Below are the code and all the weights of a small trained network. Each question names an input and a target symbol and asks about switching units off, where a switched-off unit gives its printed mean instead of its output.

import numpy as np


def w(rows, s, z=0):
    codes = np.array(rows[::2]) - 128.0
    scale = np.full(codes.shape[1], s)
    scale[-1] = z or s
    return codes * scale


def norm(h):
    return h / np.sqrt((h * h).mean(-1, keepdims=True) + 1e-5)


def f(y):
    return y / 2 * (1 + np.tanh(0.7978845608 * (y + 0.044715 * y**3)))


def softmax(a):
    e = np.exp(a - a.max(-1, keepdims=True))
    return e / e.sum(-1, keepdims=True)


def log_softmax(a):
    a = a - a.max(-1, keepdims=True)
    return a - np.log(np.exp(a).sum(-1, keepdims=True))


def net(x, mask):
    ids = ['βγδεζξπστφ'.index(c) for c in x.split()]
    T = len(ids)
    res = E[ids] + P[:T]
    u = 0
    for l in range(2):
        q, k, v = (norm(res) @ M[l].T for M in (Q, K, V))
        z = softmax(np.where(np.tri(T) > 0, q @ k.T / 2**0.5, -1e9)) @ v
        res = res + np.where(mask[u], z, O[l][:, -1]) @ O[l][:, :-1]
        u += 1
        y = f(norm(res) @ A[l][:, :-1].T + A[l][:, -1])
        res = res + np.where(mask[u : u + 8], y, B[l][:, -1]) @ B[l][:, :-1]
        u += 8
    return log_softmax(norm(res)[-1] @ U[:, :-1].T + U[:, -1])


Q, K, V, O, A, B = {}, {}, {}, {}, {}, {}
E = w([
[110,249,107,86,83,121,65,128],'β',
[107,114,87,127,28,158,89,137],'γ',
[69,160,118,115,84,95,66,168],'δ',
[166,73,71,173,90,151,68,151],'ε',
[155,76,20,81,112,166,130,147],'ζ',
[166,85,155,120,177,169,156,151],'ξ',
[132,149,118,115,15,104,85,169],'π',
[116,180,113,101,56,80,99,152],'σ',
[143,23,191,156,39,144,171,171],'τ',
[93,212,124,128,96,52,74,136],'φ',
],0.0021)
P = w([
[85,34,111,3,62,4,72,41],'0',
[173,227,139,140,22,209,161,159],'1',
[187,235,151,138,46,185,164,179],'2',
[181,233,157,133,74,169,169,199],'3',
[178,235,151,130,100,152,170,218],'4',
[166,228,157,126,129,144,166,229],'5',
[171,246,156,129,143,153,164,240],'6',
],0.00077)
Q[0] = w([
[202,102,160,111,245,184,223,166],'L0H0',
[179,177,181,136,94,184,116,253],'L0H0',
],0.005)
K[0] = w([
[44,101,169,54,96,87,145,2],'L0H0',
[159,21,50,113,151,71,22,82],'L0H0',
],0.0049)
V[0] = w([
[171,69,2,103,94,132,94,153],'L0H0',
[142,44,175,188,100,107,59,138],'L0H0',
],0.0022)
O[0] = w([
[119,124,6,125,155,75,132,73,254],'L0H0',
[117,198,201,252,157,47,43,110,202],'L0H0',
],0.0024,0.0021)
A[0] = w([
[156,84,154,187,45,180,134,154,242],'L0N0',
[154,139,121,139,147,221,162,128,116],'L0N1',
[121,194,67,160,105,166,120,154,122],'L0N2',
[158,183,125,193,215,125,127,131,98],'L0N3',
[39,99,152,70,54,169,99,110,171],'L0N4',
[119,126,69,197,131,1,49,54,203],'L0N5',
[66,223,178,143,123,88,116,93,250],'L0N6',
[92,154,222,230,121,75,118,131,147],'L0N7',
],0.0026,0.0011)
B[0] = w([
[151,172,98,81,185,43,125,107,250],'L0N0',
[109,185,189,128,105,43,106,205,114],'L0N1',
[120,46,206,83,167,51,182,106,201],'L0N2',
[42,123,94,163,73,67,137,152,130],'L0N3',
[147,164,8,161,87,51,43,49,155],'L0N4',
[165,179,149,102,113,223,202,214,254],'L0N5',
[197,2,78,130,82,186,92,129,211],'L0N6',
[170,24,14,81,121,175,148,103,190],'L0N7',
],0.002,0.0019)
Q[1] = w([
[89,133,167,139,182,133,121,114],'L1H0',
[202,190,64,126,111,60,199,254],'L1H0',
],0.0086)
K[1] = w([
[125,109,98,92,86,180,48,84],'L1H0',
[153,105,170,133,254,130,181,170],'L1H0',
],0.0064)
V[1] = w([
[90,217,162,55,126,208,97,173],'L1H0',
[11,213,128,253,51,45,100,159],'L1H0',
],0.0025)
O[1] = w([
[180,119,100,83,114,217,133,73,4],'L1H0',
[252,109,58,89,174,52,71,128,20],'L1H0',
],0.0039,0.0013)
A[1] = w([
[101,30,100,141,115,101,189,148,174],'L1N0',
[64,107,177,138,89,38,111,169,86],'L1N1',
[215,96,90,72,159,80,103,141,140],'L1N2',
[173,71,176,165,86,82,94,105,172],'L1N3',
[99,103,192,134,112,255,143,36,174],'L1N4',
[121,168,99,89,81,111,88,142,230],'L1N5',
[155,31,57,98,105,200,129,74,165],'L1N6',
[21,144,124,143,68,166,204,121,6],'L1N7',
],0.0036,0.0012)
B[1] = w([
[106,228,122,135,126,132,110,150,194],'L1N0',
[164,185,210,75,178,142,81,90,238],'L1N1',
[29,69,150,133,106,155,109,80,230],'L1N2',
[92,179,116,81,187,159,90,165,184],'L1N3',
[145,176,94,184,116,126,2,126,144],'L1N4',
[121,123,153,168,214,130,153,145,250],'L1N5',
[184,165,220,158,194,114,166,132,147],'L1N6',
[130,83,73,48,201,103,134,103,190],'L1N7',
],0.003,0.0021)
U = w([
[202,189,84,87,133,213,54,51,102],'β',
[156,105,67,178,168,34,99,20,132],'γ',
[124,38,168,135,196,154,54,86,74],'δ',
[101,148,54,238,90,100,141,220,103],'ε',
[97,169,34,26,195,132,214,117,79],'ζ',
[2,143,142,139,65,213,114,87,157],'ξ',
[159,86,109,68,55,73,61,117,101],'π',
[140,69,191,76,71,134,222,56,142],'σ',
[122,206,216,81,170,70,83,177,251],'τ',
[230,135,221,178,136,195,183,122,68],'φ',
],0.0082,0.003)

Each question gives the input, a string of symbols that net reads in full, and the target symbol t.
The units are the heads (2 rows each of Q, K, V and O) and the neurons (one row each of A and B). Each row of codes is followed by its name. A weight is (code - 128) times the scale printed after its matrix; where a second scale follows, it is the last column's (O, A, B and U).
mask holds one flag per unit, layer by layer, with each layer's heads first. A switched-off unit (its flag False) gives its mean, the last column of its rows in O or B, instead of its output. The means were averaged over made-up inputs and are rounded, as every weight is.
A unit's drop is (log p(t) with every unit on - log p(t) with that unit switched off) / (log p(t) with every unit on - log p(t) with every unit switched off).
The circuit of an input: a set's keep is (log p(t) with only the set's units on - log p(t) with every unit switched off) / (log p(t) with every unit on - log p(t) with every unit switched off). Starting from the 12 units with the biggest drops (on a tie, the unit counted first), units are removed one at a time, each time the one whose removal leaves the highest keep (on an exact tie, the one counted first), for as long as the keep stays at least 0.8.
circuit, biggest first: the units of the circuit, biggest drop first
most important unit: the unit with the biggest drop
top k neurons: the k neurons with the biggest drops, biggest first
top k neurons in layer l: the k neurons of layer l with the biggest drops, biggest first
input β π ξ σ δ, target β: circuit, biggest first => (L1H0 L0N1 L0N6 L0N7)
input ε ε δ δ σ, target ε: most important unit => L0N5
input β ξ γ β σ, target β: circuit, biggest first => (L1H0 L0N1 L0N6 L0N7)
input φ ξ δ ε ξ ξ β, target φ: top 4 neurons => (L0N6 L0N1 L0N7 L0N3)
input τ ζ ε ε ε ε φ, target ε: top 2 neurons => (L0N5 L0N6)
input ε π π γ, target ε: top 2 neurons => (L0N5 L1N1)
input δ π σ, target σ: top 3 neurons => (L1N4 L1N2 L0N3)
input ε ζ φ, target ζ: top 4 neurons => (L0N5 L1N7 L0N4 L0N2)
input β ξ ξ σ β, target β: top 2 neurons => (L0N1 L0N6)
input ζ ξ τ ξ β ξ γ, target ζ: top 2 neurons => (L0N4 L1N7)
input φ φ ε δ δ ε π, target ε: top 4 neurons => (L0N5 L0N6 L1N1 L1N7)
input π δ ξ β σ τ φ, target π: top 2 neurons => (L0N3 L0N5)
input τ τ ζ τ τ γ, target τ: circuit, biggest first => (L1H0 L1N1)
input τ τ ε γ ξ ε, target τ: top 2 neurons in layer 1 => (L1N1 L1N2)
input β γ φ τ ξ ε π, target β: most important unit => L1H0
input ε ξ ε γ φ, target ε: top 4 neurons in layer 0 => (L0N5 L0N3 L0N6 L0N4)
input ζ φ σ δ ε δ, target ε: top 3 neurons in layer 1 => (L1N1 L1N3 L1N7)
input ζ ξ σ ζ τ, target ζ: circuit, biggest first => (L0H0 L1N7 L0N6)
input δ γ π γ ξ, target δ: top 3 neurons => (L0N1 L0N5 L0N6)
input ε ε τ φ ξ, target ε: top 2 neurons => (L0N5 L0N3)
input β ε ε φ ε γ π, target ε: top 2 neurons => (L0N5 L1N1)
input τ τ σ φ ε δ, target ε: most important unit => L0N5
input ζ γ τ ζ ξ, target ζ: top 2 neurons in layer 0 => (L0N4 L0N6)
input γ ξ σ, target γ: top 2 neurons in layer 0 => (L0N3 L0N1)
input γ π φ, target φ: top 3 neurons in layer 1 => (L1N6 L1N7 L1N5)
input π π ε ζ σ φ δ, target ζ: top 3 neurons => (L0N2 L0N4 L1N7)
input ξ φ φ, target ξ: circuit, biggest first => (L1H0)
input ε β φ σ, target ε: top 4 neurons => (L0N6 L0N5 L1N1 L1N7)
